Below are the code and all the weights of a small trained network. Each question names an input and a class and asks about switching units off, where a switched-off unit gives its printed mean instead of its output.

import numpy as np


def w(rows, s, z=0):
    codes = np.array(rows[::2]) - 128.0
    scale = np.full(codes.shape[1], s)
    scale[-1] = z or s
    return codes * scale


def f(y):
    return np.maximum(y, 0)


def log_softmax(a):
    a = a - a.max(-1, keepdims=True)
    return a - np.log(np.exp(a).sum(-1, keepdims=True))


def net(x, mask):
    res = np.array(x, float).reshape(1, 7) / 4 @ E
    y = f(res @ A[0][:, :-1].T + A[0][:, -1])
    res = res + np.where(mask, y, B[0][:, -1]) @ B[0][:, :-1]
    return log_softmax(res[-1] @ U[:, :-1].T + U[:, -1])


A, B = {}, {}
E = w([
[74,231,215],'x0',
[121,128,118],'x1',
[148,133,167],'x2',
[152,134,166],'x3',
[194,25,61],'x4',
[68,125,43],'x5',
[4,3,221],'x6',
],0.0069)
A[0] = w([
[181,131,132,181],'neuron 1',
[137,235,100,203],'neuron 2',
[65,97,136,170],'neuron 3',
[101,62,150,166],'neuron 4',
[172,181,100,254],'neuron 5',
[179,126,79,162],'neuron 6',
[150,180,130,173],'neuron 7',
[140,214,153,114],'neuron 8',
[93,116,99,134],'neuron 9',
[28,129,145,187],'neuron 10',
[76,137,178,178],'neuron 11',
[120,194,119,104],'neuron 12',
[48,110,153,163],'neuron 13',
[115,74,129,157],'neuron 14',
[98,161,163,103],'neuron 15',
[104,113,83,149],'neuron 16',
[142,128,103,108],'neuron 17',
[251,129,104,214],'neuron 18',
[75,122,170,150],'neuron 19',
[172,122,149,145],'neuron 20',
[93,92,86,202],'neuron 21',
[111,60,122,191],'neuron 22',
[145,184,152,163],'neuron 23',
],0.014,0.005)
B[0] = w([
[100,143,89,177],'neuron 1',
[46,38,101,245],'neuron 2',
[128,140,187,205],'neuron 3',
[112,91,185,203],'neuron 4',
[99,117,53,230],'neuron 5',
[135,145,95,198],'neuron 6',
[97,100,114,190],'neuron 7',
[79,98,140,207],'neuron 8',
[145,150,135,164],'neuron 9',
[148,160,178,234],'neuron 10',
[136,170,180,207],'neuron 11',
[22,1,162,182],'neuron 12',
[135,155,162,217],'neuron 13',
[129,83,154,183],'neuron 14',
[74,154,144,175],'neuron 15',
[153,145,143,173],'neuron 16',
[191,199,98,149],'neuron 17',
[126,149,61,244],'neuron 18',
[148,203,155,196],'neuron 19',
[131,115,106,157],'neuron 20',
[168,106,123,201],'neuron 21',
[151,65,159,205],'neuron 22',
[82,88,98,192],'neuron 23',
],0.0074,0.011)
U = w([
[101,123,82,255],'0',
[97,7,166,68],'1',
[202,113,221,198],'2',
[130,201,192,4],'3',
[214,151,67,57],'4',
],0.011,0.005)

Each question gives the input, the list of numbers given to net, and the class t.
The units are the neurons (one row each of A and B). Each row of codes is followed by its name. A weight is (code - 128) times the scale printed after its matrix; where a second scale follows, it is the last column's (A, B and U).
mask holds one flag per neuron, in row order. A switched-off neuron (its flag False) gives its mean, the last column of its row in B, instead of its output. The means were averaged over made-up inputs and are rounded, as every weight is.
A unit's drop is (log p(t) with every unit on - log p(t) with that unit switched off) / (log p(t) with every unit on - log p(t) with every unit switched off).
The circuit of an input: a set's keep is (log p(t) with only the set's units on - log p(t) with every unit switched off) / (log p(t) with every unit on - log p(t) with every unit switched off). Starting from the 12 units with the biggest drops (on a tie, the unit counted first), units are removed one at a time, each time the one whose removal leaves the highest keep (on an exact tie, the one counted first), for as long as the keep stays at least 0.8.
circuit, biggest first: the units of the circuit, biggest drop first
k most important neurons: the k neurons with the biggest drops, biggest first
drop of u: that unit's drop, to one decimal
input [3,8,-4,0,-2,7,-2], class 1: circuit, biggest first : (neuron 12; neuron 2)
input [6,-5,-5,-6,-7,-1,-1], class 1: circuit, biggest first : (neuron 12)
input [6,-4,2,-2,-2,-7,0], class 1: 4 most important neurons : (neuron 23; neuron 8; neuron 12; neuron 2)
input [-5,4,2,-2,-2,-7,4], class 2: circuit, biggest first : (neuron 2; neuron 12)
input [-5,-2,2,-7,1,1,0], class 4: circuit, biggest first : (neuron 2; neuron 12; neuron 8)
input [6,-7,5,-1,0,-6,8], class 3: 2 most important neurons : (neuron 19; neuron 15)
input [0,5,-2,-8,4,8,0], class 4: 2 most important neurons : (neuron 2; neuron 12)
input [2,-5,3,-3,-1,0,-7], class 1: 4 most important neurons : (neuron 2; neuron 12; neuron 8; neuron 19)
input [6,-1,7,2,-6,-6,0], class 1: 4 most important neurons : (neuron 12; neuron 2; neuron 23; neuron 8)
input [1,6,1,-2,-4,-6,8], class 3: drop of neuron 4 : -0.1
input [7,-6,6,-5,6,-4,-8], class 0: drop of neuron 18 : 0.1
input [-3,8,1,2,-5,6,2], class 2: drop of neuron 3 : 0.0
